Below are the code and all the weights of a small trained network. Each question names an input and a class and asks about switching units off, where a switched-off unit gives its printed mean instead of its output.

import numpy as np


def w(rows, s, z=0):
    codes = np.array(rows[::2]) - 128.0
    scale = np.full(codes.shape[1], s)
    scale[-1] = z or s
    return codes * scale


def norm(h):
    return h / np.sqrt((h * h).mean(-1, keepdims=True) + 1e-5)


def f(y):
    return y / 2 * (1 + np.tanh(0.7978845608 * (y + 0.044715 * y**3)))


def log_softmax(a):
    a = a - a.max(-1, keepdims=True)
    return a - np.log(np.exp(a).sum(-1, keepdims=True))


def net(x, mask):
    res = np.array(x, float).reshape(1, 3) / 4 @ E
    u = 0
    for l in range(2):
        y = f(norm(res) @ A[l][:, :-1].T + A[l][:, -1])
        res = res + np.where(mask[u : u + 10], y, B[l][:, -1]) @ B[l][:, :-1]
        u += 10
    return log_softmax(norm(res)[-1] @ U[:, :-1].T + U[:, -1])


A, B = {}, {}
E = w([
[65,110,50,160,138,79,78,157,119,120,190,212],'x0',
[162,90,157,90,55,66,163,161,150,208,255,88],'x1',
[201,72,76,251,98,189,152,150,150,190,142,152],'x2',
],0.0087)
A[0] = w([
[105,117,107,202,152,179,148,171,159,128,122,184,100],'0.n0',
[138,211,142,113,167,155,117,70,81,90,3,92,11],'0.n1',
[160,168,121,84,51,181,88,141,111,105,147,182,84],'0.n2',
[113,139,155,93,134,129,117,86,113,108,118,87,148],'0.n3',
[92,173,72,158,168,147,67,89,115,45,156,72,116],'0.n4',
[114,174,155,107,119,124,140,136,114,177,172,143,68],'0.n5',
[155,154,84,186,178,203,130,133,80,123,61,125,105],'0.n6',
[95,168,23,93,170,98,64,166,105,158,153,228,3],'0.n7',
[78,115,36,126,158,164,24,168,106,97,160,213,51],'0.n8',
[171,67,99,190,117,131,128,133,155,138,179,103,46],'0.n9',
],0.0079,0.0042)
B[0] = w([
[187,106,178,60,102,105,71,70,165,156,190,132,188],'0.n0',
[138,232,161,203,229,182,111,216,77,40,78,51,255],'0.n1',
[116,123,146,25,122,130,146,174,96,121,87,182,120],'0.n2',
[73,169,131,82,133,153,127,141,217,168,91,145,179],'0.n3',
[118,118,123,100,104,158,223,167,136,189,152,96,192],'0.n4',
[166,132,199,124,134,112,151,91,132,153,89,161,140],'0.n5',
[123,115,126,61,218,158,161,59,238,167,177,188,222],'0.n6',
[69,73,90,221,63,121,2,166,122,45,121,78,207],'0.n7',
[37,68,70,142,40,107,74,62,151,74,110,65,225],'0.n8',
[97,218,111,151,71,113,207,159,131,141,91,189,181],'0.n9',
],0.0072,0.0087)
A[1] = w([
[139,189,126,150,181,168,153,198,57,65,74,47,16],'1.n0',
[73,139,96,148,152,161,108,140,107,89,129,92,73],'1.n1',
[89,175,162,117,140,2,99,139,98,89,143,114,50],'1.n2',
[98,89,75,83,181,116,93,67,52,69,125,188,23],'1.n3',
[106,67,98,173,69,139,137,188,57,152,190,116,163],'1.n4',
[121,110,159,87,123,74,50,169,32,154,178,117,4],'1.n5',
[187,81,115,143,159,134,113,122,175,150,115,185,126],'1.n6',
[85,128,164,100,136,157,68,90,170,43,116,137,93],'1.n7',
[174,154,126,102,132,161,150,132,147,108,115,42,98],'1.n8',
[152,133,82,155,82,78,128,214,130,152,178,187,58],'1.n9',
],0.0086,0.0022)
B[1] = w([
[110,245,179,151,173,164,83,140,142,94,78,146,254],'1.n0',
[133,179,129,96,106,119,91,165,131,124,116,132,205],'1.n1',
[136,63,126,151,166,103,178,84,139,118,133,175,184],'1.n2',
[179,118,92,157,123,128,138,149,120,122,169,84,156],'1.n3',
[143,110,113,153,121,123,128,166,87,101,98,133,206],'1.n4',
[150,165,134,161,188,159,118,93,139,91,94,150,151],'1.n5',
[136,114,113,192,107,147,192,65,136,117,156,119,159],'1.n6',
[131,146,159,131,109,141,196,165,94,189,117,145,232],'1.n7',
[97,142,79,110,134,151,34,159,102,102,131,149,195],'1.n8',
[145,168,140,103,157,166,111,150,54,145,88,91,196],'1.n9',
],0.011,0.0081)
U = w([
[128,124,168,20,58,112,77,153,161,173,153,68,5],'0',
[68,222,160,116,206,171,92,169,141,89,85,122,242],'1',
[152,92,85,158,141,208,184,10,198,186,174,162,184],'2',
[211,154,119,160,52,135,191,195,10,215,122,116,86],'3',
[19,60,30,176,33,75,54,160,109,77,147,118,169],'4',
[138,65,130,163,211,61,103,118,42,68,130,181,4],'5',
[101,103,179,55,206,31,221,64,160,141,160,173,73],'6',
],0.012,0.0023)

Each question gives the input, the list of numbers given to net, and the class t.
The units are the neurons (one row each of A and B). Each row of codes is followed by its name. A weight is (code - 128) times the scale printed after its matrix; where a second scale follows, it is the last column's (A, B and U).
mask holds one flag per neuron, layer by layer. A switched-off neuron (its flag False) gives its mean, the last column of its row in B, instead of its output. The means were averaged over made-up inputs and are rounded, as every weight is.
A unit's drop is (log p(t) with every unit on - log p(t) with that unit switched off) / (log p(t) with every unit on - log p(t) with every unit switched off).
The circuit of an input: a set's keep is (log p(t) with only the set's units on - log p(t) with every unit switched off) / (log p(t) with every unit on - log p(t) with every unit switched off). Starting from the 12 units with the biggest drops (on a tie, the unit counted first), units are removed one at a time, each time the one whose removal leaves the highest keep (on an exact tie, the one counted first), for as long as the keep stays at least 0.8.
circuit, biggest first: the units of the circuit, biggest drop first
k most important neurons: the k neurons with the biggest drops, biggest first
top k neurons in layer l: the k neurons of layer l with the biggest drops, biggest first
drop of u: that unit's drop, to one decimal
input [3,0,6], class 2: top 3 neurons in layer 0 => 0.n0; 0.n1; 0.n7
input [-5,3,4], class 3: circuit, biggest first => 0.n1; 0.n6
input [8,7,8], class 3: circuit, biggest first => 1.n9
input [1,3,-1], class 5: circuit, biggest first => 0.n4; 1.n0; 1.n2
input [5,4,-7], class 5: circuit, biggest first => 0.n6; 1.n2
input [3,1,5], class 3: 3 most important neurons => 1.n9; 0.n9; 1.n8
input [-6,-5,6], class 2: circuit, biggest first => 0.n6; 1.n0
input [-7,3,3], class 3: circuit, biggest first => 0.n1; 0.n6
input [-7,-6,7], class 2: 3 most important neurons => 0.n6; 1.n6; 0.n0
input [4,2,5], class 3: 3 most important neurons => 1.n9; 0.n9; 1.n8
input [7,-8,8], class 2: 2 most important neurons => 0.n6; 0.n0
input [-3,6,-4], class 6: top 2 neurons in layer 0 => 0.n1; 0.n4
input [5,4,4], class 3: top 3 neurons in layer 0 => 0.n9; 0.n6; 0.n3
input [-7,4,0], class 0: top neuron in layer 0 => 0.n1
input [-8,5,-3], class 0: 2 most important neurons => 0.n1; 1.n0
input [5,4,-8], class 6: top 2 neurons in layer 1 => 1.n2; 1.n8
input [-3,3,-1], class 0: top 2 neurons in layer 0 => 0.n1; 0.n6
input [-8,2,5], class 2: top 3 neurons in layer 0 => 0.n1; 0.n7; 0.n4
input [0,8,-1], class 3: top 2 neurons in layer 1 => 1.n9; 1.n0
input [-1,4,-4], class 6: top neuron in layer 0 => 0.n1
input [-5,3,1], class 0: top 2 neurons in layer 1 => 1.n0; 1.n7
input [-1,5,2], class 3: drop of 0.n1 => 0.5
input [-1,2,2], class 3: drop of 0.n1 => 0.9
input [-3,0,3], class 2: drop of 0.n1 => 0.4
